Below are the code and all the weights of a small trained network. Each question names an input and a target symbol and asks about switching units off, where a switched-off unit gives its printed mean instead of its output.

import numpy as np


def w(rows, s, z=0):
    codes = np.array(rows[::2]) - 128.0
    scale = np.full(codes.shape[1], s)
    scale[-1] = z or s
    return codes * scale


def f(y):
    return y / 2 * (1 + np.tanh(0.7978845608 * (y + 0.044715 * y**3)))


def softmax(a):
    e = np.exp(a - a.max(-1, keepdims=True))
    return e / e.sum(-1, keepdims=True)


def log_softmax(a):
    a = a - a.max(-1, keepdims=True)
    return a - np.log(np.exp(a).sum(-1, keepdims=True))


def net(x, mask):
    ids = ['ΔΛΠΣΦΨΩβγεημτ'.index(c) for c in x.split()]
    T = len(ids)
    res = E[ids] + P[:T]
    u = 0
    for l in range(2):
        q, k, v = (res @ M[l].T for M in (Q, K, V))
        z = softmax(np.where(np.tri(T) > 0, q @ k.T / 2**0.5, -1e9)) @ v
        res = res + np.where(mask[u], z, O[l][:, -1]) @ O[l][:, :-1]
        u += 1
        y = f(res @ A[l][:, :-1].T + A[l][:, -1])
        res = res + np.where(mask[u : u + 4], y, B[l][:, -1]) @ B[l][:, :-1]
        u += 4
    return log_softmax(res[-1] @ U[:, :-1].T + U[:, -1])


Q, K, V, O, A, B = {}, {}, {}, {}, {}, {}
E = w([
[143,43,102,131],'Δ',
[120,38,61,165],'Λ',
[134,66,104,142],'Π',
[188,23,118,126],'Σ',
[158,134,213,125],'Φ',
[130,36,85,136],'Ψ',
[61,181,143,150],'Ω',
[110,232,254,71],'β',
[141,131,164,134],'γ',
[124,97,143,126],'ε',
[71,67,68,128],'η',
[138,114,102,217],'μ',
[64,63,183,24],'τ',
],0.0096)
P = w([
[181,173,95,133],'0',
[138,136,112,134],'1',
[105,94,134,133],'2',
[82,72,159,138],'3',
[61,44,169,144],'4',
[46,33,197,139],'5',
[26,30,211,146],'6',
[34,3,217,147],'7',
],0.0066)
Q[0] = w([
[187,255,2,72],'0.h0',
[146,174,59,44],'0.h0',
],0.009)
K[0] = w([
[254,186,7,31],'0.h0',
[245,200,6,132],'0.h0',
],0.0063)
V[0] = w([
[55,67,88,7],'0.h0',
[2,112,101,140],'0.h0',
],0.0077)
O[0] = w([
[192,181,59,2,206],'0.h0',
[63,159,38,79,255],'0.h0',
],0.0084,0.0024)
A[0] = w([
[29,30,199,35,168],'0.n0',
[109,144,168,195,126],'0.n1',
[227,254,38,139,254],'0.n2',
[191,40,87,183,223],'0.n3',
],0.005,0.0082)
B[0] = w([
[107,105,193,152,243],'0.n0',
[104,161,130,152,130],'0.n1',
[88,128,79,1,204],'0.n2',
[84,26,87,112,254],'0.n3',
],0.0072,0.0058)
Q[1] = w([
[165,229,132,172],'1.h0',
[85,1,129,38],'1.h0',
],0.0074)
K[1] = w([
[248,104,31,153],'1.h0',
[3,144,207,91],'1.h0',
],0.0073)
V[1] = w([
[148,92,244,70],'1.h0',
[24,254,179,104],'1.h0',
],0.0085)
O[1] = w([
[251,140,114,164,254],'1.h0',
[98,227,85,171,197],'1.h0',
],0.014,0.0035)
A[1] = w([
[153,80,216,172,175],'1.n0',
[70,71,146,254,253],'1.n1',
[149,103,5,229,116],'1.n2',
[26,43,201,82,10],'1.n3',
],0.0071,0.0054)
B[1] = w([
[190,95,108,183,178],'1.n0',
[96,131,139,230,254],'1.n1',
[114,190,237,46,193],'1.n2',
[93,179,254,70,196],'1.n3',
],0.0083,0.0074)
U = w([
[134,111,148,99,82],'Δ',
[103,144,184,79,15],'Λ',
[128,116,151,115,20],'Π',
[172,102,169,124,86],'Σ',
[192,103,93,214,125],'Φ',
[128,119,153,91,75],'Ψ',
[56,144,40,172,216],'Ω',
[183,238,254,134,50],'β',
[158,105,101,182,111],'γ',
[144,106,97,142,123],'ε',
[81,128,101,57,85],'η',
[104,134,213,189,184],'μ',
[204,158,32,52,255],'τ',
],0.0077,0.0046)

Each question gives the input, a string of symbols that net reads in full, and the target symbol t.
The units are the heads (2 rows each of Q, K, V and O) and the neurons (one row each of A and B). Each row of codes is followed by its name. A weight is (code - 128) times the scale printed after its matrix; where a second scale follows, it is the last column's (O, A, B and U).
mask holds one flag per unit, layer by layer, with each layer's heads first. A switched-off unit (its flag False) gives its mean, the last column of its rows in O or B, instead of its output. The means were averaged over made-up inputs and are rounded, as every weight is.
A unit's drop is (log p(t) with every unit on - log p(t) with that unit switched off) / (log p(t) with every unit on - log p(t) with every unit switched off).
The circuit of an input: a set's keep is (log p(t) with only the set's units on - log p(t) with every unit switched off) / (log p(t) with every unit on - log p(t) with every unit switched off). Starting from all 10 units, units are removed one at a time, each time the one whose removal leaves the highest keep (on an exact tie, the one counted first), for as long as the keep stays at least 0.8.
units of the circuit, in order: the units of the circuit, biggest drop first
unit that matters most: the unit with the biggest drop
top k neurons: the k neurons with the biggest drops, biggest first
top k neurons in layer l: the k neurons of layer l with the biggest drops, biggest first
input Ω Σ Π, target Ω: units of the circuit, in order : (1.h0 0.n2 0.n3)
input Δ Ω Σ, target Ω: units of the circuit, in order : (1.h0 0.n3)
input Ψ Ω Φ Ω Λ Λ, target Ω: units of the circuit, in order : (1.h0 0.n3)
input Π τ β, target τ: units of the circuit, in order : (1.n1 1.n3 0.n2 1.h0)
input ε τ Σ, target τ: top neuron : (1.n1)
input μ μ τ Λ, target τ: units of the circuit, in order : (0.h0 1.h0 1.n1 0.n0)
input τ μ Σ γ μ Ω Λ, target Ω: units of the circuit, in order : (1.h0 0.h0)
input τ τ Ω μ μ Ω γ, target Ω: units of the circuit, in order : (1.h0 0.h0 1.n2)
input μ μ η, target μ: units of the circuit, in order : (1.h0 0.h0 1.n3 1.n1)
input μ Ω Ψ, target Ω: units of the circuit, in order : (1.h0 0.n3)
input μ Π Σ Ω Ω, target Ω: units of the circuit, in order : (1.h0 1.n2 0.h0)
input μ Ψ Σ Ω μ, target Ω: units of the circuit, in order : (1.h0 1.n3 0.n3)
input Σ β Λ, target β: units of the circuit, in order : (1.n2 1.h0)
input μ μ Δ, target μ: unit that matters most : 0.h0
input ε μ Φ, target Φ: units of the circuit, in order : (0.h0 1.n0 1.n2 1.h0)
input Ω η ε, target Ω: units of the circuit, in order : (1.h0 1.n2 0.n2)
input Π ε μ Σ Ω Ω μ, target Ω: units of the circuit, in order : (1.h0 0.h0)
input γ μ Ψ, target μ: top 2 neurons in layer 1 : (1.n3 1.n1)
input Σ μ μ Π, target μ: top 3 neurons : (1.n3 1.n1 0.n2)
input Λ Σ μ Σ Φ Ψ, target Φ: top 2 neurons in layer 0 : (0.n2 0.n0)
input Δ Ω τ η γ, target τ: top 2 neurons in layer 0 : (0.n0 0.n2)
input Λ Φ ε μ β Π, target β: top 2 neurons : (1.n2 0.n3)
input Ω Λ Ω Σ τ ε μ, target τ: top 2 neurons : (0.n0 1.n1)
input ε τ γ Π, target τ: top neuron : (1.n1)
input μ Σ Φ μ, target Φ: top 3 neurons in layer 1 : (1.n0 1.n1 1.n3)
input μ Ω Δ, target Ω: top 2 neurons in layer 0 : (0.n3 0.n1)
input γ Δ μ Λ Σ μ τ Ω, target τ: top neuron in layer 0 : (0.n0)
input Σ Δ μ Π μ Ω τ, target τ: top 3 neurons in layer 1 : (1.n1 1.n3 1.n2)
input Σ Λ Σ μ Ω ε β γ, target β: top 3 neurons : (1.n2 0.n0 0.n3)
input Σ γ Ω Σ Δ, target Ω: top 2 neurons in layer 1 : (1.n3 1.n1)
